Below are the code and all the weights of a small trained network. Each question names an input and a class and asks about switching units off, where a switched-off unit gives its printed mean instead of its output.

import numpy as np


def w(rows, s, z=0):
    codes = np.array(rows[::2]) - 128.0
    scale = np.full(codes.shape[1], s)
    scale[-1] = z or s
    return codes * scale


def norm(h):
    return h / np.sqrt((h * h).mean(-1, keepdims=True) + 1e-5)


def f(y):
    return y / 2 * (1 + np.tanh(0.7978845608 * (y + 0.044715 * y**3)))


def log_softmax(a):
    a = a - a.max(-1, keepdims=True)
    return a - np.log(np.exp(a).sum(-1, keepdims=True))


def net(x, mask):
    res = np.array(x, float).reshape(1, 5) / 4 @ E
    u = 0
    for l in range(3):
        y = f(norm(res) @ A[l][:, :-1].T + A[l][:, -1])
        res = res + np.where(mask[u : u + 9], y, B[l][:, -1]) @ B[l][:, :-1]
        u += 9
    return log_softmax(norm(res)[-1] @ U[:, :-1].T + U[:, -1])


A, B = {}, {}
E = w([
[175,144,100,195,64,98,204,158,122,212,82],'x0',
[62,207,250,128,118,167,178,56,163,198,203],'x1',
[131,168,76,146,230,121,244,176,149,83,187],'x2',
[60,140,61,221,71,133,76,162,231,109,177],'x3',
[240,122,137,91,118,238,121,183,218,148,137],'x4',
],0.0023)
A[0] = w([
[170,56,34,123,99,101,109,227,79,42,66,87],'0.n0',
[118,191,79,117,206,118,236,168,147,75,171,68],'0.n1',
[79,147,167,77,204,205,25,116,95,6,171,32],'0.n2',
[133,206,89,99,200,98,213,178,165,68,159,6],'0.n3',
[105,152,145,114,146,144,88,137,139,113,93,73],'0.n4',
[60,116,75,216,128,123,64,172,228,169,155,59],'0.n5',
[51,105,65,216,109,163,69,157,200,143,195,32],'0.n6',
[191,117,187,20,193,135,174,88,14,154,95,76],'0.n7',
[69,158,173,72,222,196,25,108,125,2,137,67],'0.n8',
],0.0027,0.0025)
B[0] = w([
[119,184,189,141,237,106,87,100,189,186,115,247],'0.n0',
[184,62,153,199,110,165,48,69,67,155,164,200],'0.n1',
[140,62,81,98,86,71,186,95,169,184,156,169],'0.n2',
[157,68,161,191,120,171,67,78,66,138,170,142],'0.n3',
[112,103,145,118,122,128,121,146,120,120,164,90],'0.n4',
[198,158,178,98,92,91,157,101,107,50,116,186],'0.n5',
[176,145,199,94,122,82,150,107,112,37,120,173],'0.n6',
[164,159,169,144,63,78,136,130,178,2,131,235],'0.n7',
[145,55,75,96,83,66,192,103,154,192,159,198],'0.n8',
],0.004,0.0014)
A[1] = w([
[30,125,109,171,153,74,127,89,64,81,116,66],'1.n0',
[69,208,206,109,138,189,155,89,133,167,194,37],'1.n1',
[108,144,59,115,201,150,215,149,122,85,142,59],'1.n2',
[189,97,130,92,125,252,130,164,209,117,139,109],'1.n3',
[55,128,112,138,126,102,136,96,59,113,113,6],'1.n4',
[173,90,173,185,79,134,80,93,101,140,146,134],'1.n5',
[104,87,170,66,33,130,15,93,119,179,64,26],'1.n6',
[98,156,163,128,70,159,182,69,128,143,173,87],'1.n7',
[108,158,159,102,72,157,148,118,107,145,168,29],'1.n8',
],0.0036,0.0021)
B[1] = w([
[98,192,102,27,85,251,96,206,103,177,130,178],'1.n0',
[103,106,166,166,202,65,42,194,178,151,58,187],'1.n1',
[128,47,209,156,59,159,56,150,104,149,141,118],'1.n2',
[11,222,94,54,92,140,110,191,8,164,140,251],'1.n3',
[145,154,122,86,86,211,106,241,133,163,149,119],'1.n4',
[162,204,83,135,145,126,119,42,109,123,91,169],'1.n5',
[190,61,131,255,190,206,144,134,59,132,253,194],'1.n6',
[158,96,99,146,188,103,67,175,153,133,61,188],'1.n7',
[152,79,99,179,175,54,91,235,131,97,77,126],'1.n8',
],0.0037,0.0023)
A[2] = w([
[33,118,114,155,120,49,129,101,42,116,115,162],'2.n0',
[75,154,81,193,58,150,95,147,220,41,161,31],'2.n1',
[183,95,213,62,157,140,192,114,66,107,79,4],'2.n2',
[160,150,92,209,70,110,234,143,123,210,53,9],'2.n3',
[173,66,3,111,174,115,60,181,109,57,47,16],'2.n4',
[146,84,131,148,125,134,154,154,99,136,76,9],'2.n5',
[125,106,120,197,220,178,204,164,98,98,210,56],'2.n6',
[135,93,125,190,77,164,82,117,132,150,114,81],'2.n7',
[112,154,144,104,235,115,74,100,181,140,74,120],'2.n8',
],0.004,0.002)
B[2] = w([
[219,156,119,98,113,203,130,180,167,148,141,227],'2.n0',
[166,126,226,78,112,63,184,125,65,81,72,212],'2.n1',
[93,160,143,172,55,77,120,140,154,55,145,193],'2.n2',
[69,23,106,33,163,97,102,78,181,90,223,233],'2.n3',
[52,164,253,175,143,112,128,131,190,207,141,212],'2.n4',
[74,132,183,113,115,138,88,113,155,101,195,59],'2.n5',
[151,85,184,141,47,154,22,97,78,149,113,191],'2.n6',
[148,128,163,135,176,123,139,114,80,96,173,148],'2.n7',
[142,127,98,174,128,100,146,123,159,151,109,250],'2.n8',
],0.005,0.0012)
U = w([
[97,157,193,196,213,80,96,155,209,201,75,169],'0',
[171,172,191,114,67,60,171,128,106,1,101,163],'1',
[180,88,144,201,117,200,66,93,37,144,180,161],'2',
[96,207,74,39,95,209,132,207,96,182,120,158],'3',
[104,24,73,57,135,76,160,88,191,132,197,145],'4',
[174,164,23,156,159,134,175,86,134,110,78,130],'5',
[115,110,68,161,152,175,172,110,126,92,55,3],'6',
[109,114,71,163,154,170,170,109,123,92,60,3],'7',
],0.0091,0.0046)

Each question gives the input, the list of numbers given to net, and the class t.
The units are the neurons (one row each of A and B). Each row of codes is followed by its name. A weight is (code - 128) times the scale printed after its matrix; where a second scale follows, it is the last column's (A, B and U).
mask holds one flag per neuron, layer by layer. A switched-off neuron (its flag False) gives its mean, the last column of its row in B, instead of its output. The means were averaged over made-up inputs and are rounded, as every weight is.
A unit's drop is (log p(t) with every unit on - log p(t) with that unit switched off) / (log p(t) with every unit on - log p(t) with every unit switched off).
The circuit of an input: a set's keep is (log p(t) with only the set's units on - log p(t) with every unit switched off) / (log p(t) with every unit on - log p(t) with every unit switched off). Starting from the 12 units with the biggest drops (on a tie, the unit counted first), units are removed one at a time, each time the one whose removal leaves the highest keep (on an exact tie, the one counted first), for as long as the keep stays at least 0.8.
circuit, biggest first: the units of the circuit, biggest drop first
k most important neurons: the k neurons with the biggest drops, biggest first
k most important neurons of layer l: the k neurons of layer l with the biggest drops, biggest first
input [-7,-6,3,-5,-1], class 4: 3 most important neurons of layer 1	(1.n7, 1.n1, 1.n8)
input [2,-6,-7,8,-4], class 1: most important neuron	(2.n1)
input [-2,4,5,-7,7], class 1: 3 most important neurons of layer 1	(1.n0, 1.n6, 1.n4)
input [-8,5,0,6,-6], class 4: circuit, biggest first	(0.n8, 0.n2)
input [1,-8,1,8,4], class 0: 2 most important neurons of layer 0	(0.n0, 0.n7)
input [-1,-2,5,5,-6], class 3: 3 most important neurons	(1.n0, 0.n7, 1.n6)
input [0,-3,0,-4,4], class 1: 2 most important neurons of layer 2	(2.n2, 2.n0)
input [4,8,-7,-8,6], class 0: 2 most important neurons of layer 1	(1.n1, 1.n7)
input [0,3,-5,-8,7], class 1: 2 most important neurons	(0.n7, 2.n2)
input [-6,5,3,-3,-3], class 4: circuit, biggest first	(0.n8, 0.n2)
input [3,-2,-5,1,7], class 3: 3 most important neurons	(1.n3, 0.n1, 0.n3)
input [-7,-3,1,-6,1], class 4: 2 most important neurons	(0.n8, 0.n2)
input [-7,5,-3,6,8], class 3: 4 most important neurons	(1.n3, 0.n7, 2.n3, 0.n0)
input [-3,6,-7,-8,-3], class 1: 2 most important neurons of layer 2	(2.n2, 2.n4)
input [-5,-4,-2,6,-4], class 1: circuit, biggest first	(2.n1)
input [6,0,2,-7,2], class 1: 2 most important neurons	(0.n7, 2.n2)
input [7,1,8,2,0], class 2: circuit, biggest first	(2.n6, 0.n1)
input [5,-2,4,-2,-7], class 3: 2 most important neurons of layer 1	(1.n0, 1.n6)
input [8,6,-2,3,-4], class 4: 4 most important neurons	(2.n3, 0.n0, 1.n3, 2.n4)
input [-4,3,4,-6,6], class 1: circuit, biggest first	(2.n2)
input [-7,-6,6,-4,-8], class 3: 2 most important neurons of layer 2	(2.n0, 2.n3)
input [6,-7,-3,-6,-2], class 0: 2 most important neurons	(2.n4, 0.n0)
input [0,-5,1,5,1], class 0: 2 most important neurons	(0.n0, 0.n7)
input [-7,-4,-2,5,8], class 3: 2 most important neurons	(1.n3, 0.n7)
input [-2,-3,-6,7,-8], class 3: 2 most important neurons of layer 0	(0.n7, 0.n1)
input [-7,-7,-2,1,0], class 0: 3 most important neurons	(2.n4, 0.n0, 2.n3)
